Here is a tiny trained network, its code and every weight. The questions are about switching its units off for an input and a class, where a switched-off unit gives its printed mean instead of its output.

import numpy as np


def w(rows, s, z=0):
    codes = np.array(rows[::2]) - 128.0
    scale = np.full(codes.shape[1], s)
    scale[-1] = z or s
    return codes * scale


def norm(h):
    return h / np.sqrt((h * h).mean(-1, keepdims=True) + 1e-5)


def f(y):
    return np.maximum(y, 0)


def log_softmax(a):
    a = a - a.max(-1, keepdims=True)
    return a - np.log(np.exp(a).sum(-1, keepdims=True))


def net(x, mask):
    res = np.array(x, float).reshape(1, 3) / 4 @ E
    u = 0
    for l in range(3):
        y = f(norm(res) @ A[l][:, :-1].T + A[l][:, -1])
        res = res + np.where(mask[u : u + 5], y, B[l][:, -1]) @ B[l][:, :-1]
        u += 5
    return log_softmax(norm(res)[-1] @ U[:, :-1].T + U[:, -1])


A, B = {}, {}
E = w([
[102,47,98,63,95,108,39],'x0',
[164,99,146,165,154,83,114],'x1',
[196,171,225,140,5,105,91],'x2',
],0.013)
A[0] = w([
[158,98,150,170,190,124,178,65],'L0N0',
[173,28,126,93,119,104,65,86],'L0N1',
[95,168,122,47,78,225,149,115],'L0N2',
[159,93,181,204,168,3,124,2],'L0N3',
[196,52,144,166,215,28,111,18],'L0N4',
],0.012,0.0059)
B[0] = w([
[145,198,94,88,152,70,154,212],'L0N0',
[73,152,125,170,134,62,121,249],'L0N1',
[140,151,85,108,101,180,169,254],'L0N2',
[148,133,93,140,83,223,149,218],'L0N3',
[119,92,100,174,91,253,116,230],'L0N4',
],0.021,0.0062)
A[1] = w([
[113,65,87,157,253,165,123,92],'L1N0',
[180,59,171,101,177,148,100,4],'L1N1',
[107,86,133,69,157,146,119,21],'L1N2',
[97,181,186,226,173,146,168,65],'L1N3',
[211,140,98,171,128,166,155,121],'L1N4',
],0.017,0.0026)
B[1] = w([
[148,51,126,34,100,102,248,220],'L1N0',
[173,160,125,126,155,154,119,128],'L1N1',
[64,154,195,211,162,102,105,143],'L1N2',
[121,210,102,143,135,77,195,188],'L1N3',
[161,182,50,107,145,54,96,250],'L1N4',
],0.013,0.012)
A[2] = w([
[206,157,193,160,39,104,94,137],'L2N0',
[74,41,79,105,88,103,41,1],'L2N1',
[90,117,144,141,76,43,192,236],'L2N2',
[179,123,23,62,178,90,34,85],'L2N3',
[101,138,85,167,124,254,126,171],'L2N4',
],0.024,0.0025)
B[2] = w([
[80,47,97,81,181,135,177,218],'L2N0',
[184,254,92,135,156,109,209,199],'L2N1',
[116,80,168,149,122,129,19,254],'L2N2',
[92,82,204,163,112,140,86,209],'L2N3',
[126,108,138,167,104,199,139,236],'L2N4',
],0.019,0.014)
U = w([
[86,29,104,46,165,92,156,159],'0',
[121,143,79,139,92,209,180,172],'1',
[128,225,112,160,150,41,113,139],'2',
[112,72,197,171,91,157,43,151],'3',
[251,132,189,35,98,131,115,2],'4',
[187,139,162,47,98,134,102,39],'5',
],0.016,0.0084)

Each question gives the input, the list of numbers given to net, and the class t.
The units are the neurons (one row each of A and B). Each row of codes is followed by its name. A weight is (code - 128) times the scale printed after its matrix; where a second scale follows, it is the last column's (A, B and U).
mask holds one flag per neuron, layer by layer. A switched-off neuron (its flag False) gives its mean, the last column of its row in B, instead of its output. The means were averaged over made-up inputs and are rounded, as every weight is.
A unit's drop is (log p(t) with every unit on - log p(t) with that unit switched off) / (log p(t) with every unit on - log p(t) with every unit switched off).
The circuit of an input: a set's keep is (log p(t) with only the set's units on - log p(t) with every unit switched off) / (log p(t) with every unit on - log p(t) with every unit switched off). Starting from the 12 units with the biggest drops (on a tie, the unit counted first), units are removed one at a time, each time the one whose removal leaves the highest keep (on an exact tie, the one counted first), for as long as the keep stays at least 0.8.
units of the circuit, in order: the units of the circuit, biggest drop first
k most important neurons: the k neurons with the biggest drops, biggest first
k most important neurons of layer l: the k neurons of layer l with the biggest drops, biggest first
input [-5,3,7], class 0: units of the circuit, in order	L2N0
input [2,5,3], class 1: 3 most important neurons	L0N3; L0N4; L2N2
input [-3,2,2], class 3: units of the circuit, in order	L2N3; L1N4
input [-6,3,5], class 2: 3 most important neurons	L1N3; L1N4; L1N0
input [7,7,0], class 1: 2 most important neurons of layer 2	L2N1; L2N4
input [-6,5,-3], class 2: 2 most important neurons of layer 0	L0N0; L0N2
input [8,-8,-7], class 1: 4 most important neurons	L1N4; L2N1; L0N2; L1N3
input [6,7,5], class 1: 3 most important neurons	L0N3; L0N4; L2N1
input [3,6,5], class 1: 3 most important neurons	L0N3; L0N4; L1N0
input [-5,-3,5], class 0: 3 most important neurons	L2N0; L0N1; L2N1
input [-8,2,-7], class 2: 2 most important neurons of layer 2	L2N0; L2N4
input [-1,8,5], class 1: 3 most important neurons	L0N3; L2N2; L0N4
input [-1,3,3], class 3: 2 most important neurons	L1N4; L2N3
input [2,7,-2], class 1: units of the circuit, in order	L0N4
input [0,-5,-5], class 0: 2 most important neurons	L1N0; L0N3
input [-8,7,3], class 2: 2 most important neurons	L1N4; L1N3
input [7,5,-3], class 2: 2 most important neurons	L2N1; L0N1
input [6,8,-6], class 1: 2 most important neurons	L0N4; L2N1
input [-3,-3,2], class 3: 2 most important neurons of layer 2	L2N3; L2N1
input [8,-6,8], class 0: units of the circuit, in order	L2N0
input [-3,0,4], class 0: 3 most important neurons of layer 2	L2N0; L2N4; L2N1
input [8,-1,-7], class 2: 2 most important neurons of layer 1	L1N2; L1N3
input [6,0,6], class 0: 2 most important neurons of layer 2	L2N0; L2N2
